Here is a tiny trained network, its code and every weight. The questions are about switching its units off for an input and a class, where a switched-off unit gives its printed mean instead of its output.

import numpy as np


def w(rows, s, z=0):
    codes = np.array(rows[::2]) - 128.0
    scale = np.full(codes.shape[1], s)
    scale[-1] = z or s
    return codes * scale


def f(y):
    return np.maximum(y, 0)


def log_softmax(a):
    a = a - a.max(-1, keepdims=True)
    return a - np.log(np.exp(a).sum(-1, keepdims=True))


def net(x, mask):
    res = np.array(x, float).reshape(1, 6) / 4 @ E
    y = f(res @ A[0][:, :-1].T + A[0][:, -1])
    res = res + np.where(mask, y, B[0][:, -1]) @ B[0][:, :-1]
    return log_softmax(res[-1] @ U[:, :-1].T + U[:, -1])


A, B = {}, {}
E = w([
[168,99,154,123,149,247],'x0',
[129,81,67,169,187,108],'x1',
[81,161,29,103,46,138],'x2',
[69,99,128,160,80,141],'x3',
[90,239,157,190,140,136],'x4',
[182,130,136,143,96,79],'x5',
],0.011)
A[0] = w([
[45,162,151,143,121,182,237],'n1',
[255,46,135,118,138,144,200],'n2',
[116,130,34,150,108,60,195],'n3',
[148,226,163,103,150,155,193],'n4',
[162,38,62,82,164,138,184],'n5',
[67,116,10,132,66,97,245],'n6',
[184,105,190,150,177,135,252],'n7',
[96,88,159,93,56,189,160],'n8',
[135,78,189,136,151,25,125],'n9',
[143,100,165,177,218,201,223],'n10',
[117,239,121,151,111,81,225],'n11',
[144,55,67,85,153,127,113],'n12',
],0.0097,0.0033)
B[0] = w([
[103,177,74,138,129,215,203],'n1',
[192,11,185,132,85,134,217],'n2',
[127,132,67,149,125,52,216],'n3',
[183,179,136,91,168,144,206],'n4',
[108,41,103,84,161,130,207],'n5',
[83,128,2,146,85,81,247],'n6',
[155,92,203,171,170,126,215],'n7',
[87,123,154,91,49,202,184],'n8',
[48,133,203,117,156,60,201],'n9',
[130,102,130,201,197,201,224],'n10',
[177,211,125,133,106,89,234],'n11',
[90,33,88,62,185,120,186],'n12',
],0.0097,0.012)
U = w([
[110,196,60,233,55,45,77],'0',
[82,128,246,141,172,30,161],'1',
[77,56,41,52,139,96,84],'2',
[110,175,124,212,225,219,63],'3',
[221,38,208,149,134,170,79],'4',
[57,155,125,59,2,212,254],'5',
[243,250,171,48,128,117,184],'6',
],0.0079,0.0022)

Each question gives the input, the list of numbers given to net, and the class t.
The units are the neurons (one row each of A and B). Each row of codes is followed by its name. A weight is (code - 128) times the scale printed after its matrix; where a second scale follows, it is the last column's (A, B and U).
mask holds one flag per neuron, in row order. A switched-off neuron (its flag False) gives its mean, the last column of its row in B, instead of its output. The means were averaged over made-up inputs and are rounded, as every weight is.
A unit's drop is (log p(t) with every unit on - log p(t) with that unit switched off) / (log p(t) with every unit on - log p(t) with every unit switched off).
The circuit of an input: a set's keep is (log p(t) with only the set's units on - log p(t) with every unit switched off) / (log p(t) with every unit on - log p(t) with every unit switched off). Starting from all 12 units, units are removed one at a time, each time the one whose removal leaves the highest keep (on an exact tie, the one counted first), for as long as the keep stays at least 0.8.
circuit, biggest first: the units of the circuit, biggest drop first
unit that matters most: the unit with the biggest drop
top k neurons: the k neurons with the biggest drops, biggest first
drop of u: that unit's drop, to one decimal
input [6,-8,-3,6,3,3], class 3: top 3 neurons => (n10 n1 n2)
input [-1,-2,0,3,-3,-6], class 5: circuit, biggest first => (n8 n3)
input [-5,5,-5,-3,-3,-3], class 1: unit that matters most => n9
input [-3,-6,8,-2,-5,4], class 0: circuit, biggest first => (n6 n3)
input [2,-2,8,-1,-1,3], class 0: top 2 neurons => (n6 n3)
input [-7,-2,-1,-2,5,-8], class 6: circuit, biggest first => (n4 n11)
input [4,2,-6,-6,3,-4], class 4: top 3 neurons => (n2 n7 n6)
input [-2,-3,-1,0,-4,2], class 1: circuit, biggest first => (n6 n9)
input [-3,-1,3,-6,5,8], class 6: top 4 neurons => (n4 n11 n6 n10)
input [-8,-5,-8,3,8,-6], class 6: circuit, biggest first => (n11 n4)
input [4,0,7,-7,6,-4], class 6: circuit, biggest first => (n4 n11)
input [8,4,2,2,-7,-4], class 4: top 3 neurons => (n2 n10 n6)
input [-3,-6,0,4,-7,-7], class 5: top 2 neurons => (n8 n3)
input [8,3,5,5,-1,-3], class 5: circuit, biggest first => (n8)
input [-8,7,5,-2,-1,-5], class 0: top 4 neurons => (n3 n6 n2 n11)
input [-1,1,-1,-1,-3,4], class 4: top 2 neurons => (n6 n2)
input [-2,-5,7,7,0,0], class 0: top 2 neurons => (n6 n3)
input [1,4,-1,-7,-8,-8], class 4: top 2 neurons => (n2 n6)
input [0,-4,-3,6,8,8], class 6: drop of n6 => 0.1
input [-2,3,-6,8,-2,0], class 1: circuit, biggest first => (n9)
input [-2,-5,-4,0,6,6], class 6: drop of n11 => 0.1
input [2,-8,-4,8,2,1], class 5: drop of n8 => 1.1
input [-5,-6,-6,2,3,-2], class 6: drop of n1 => 0.1
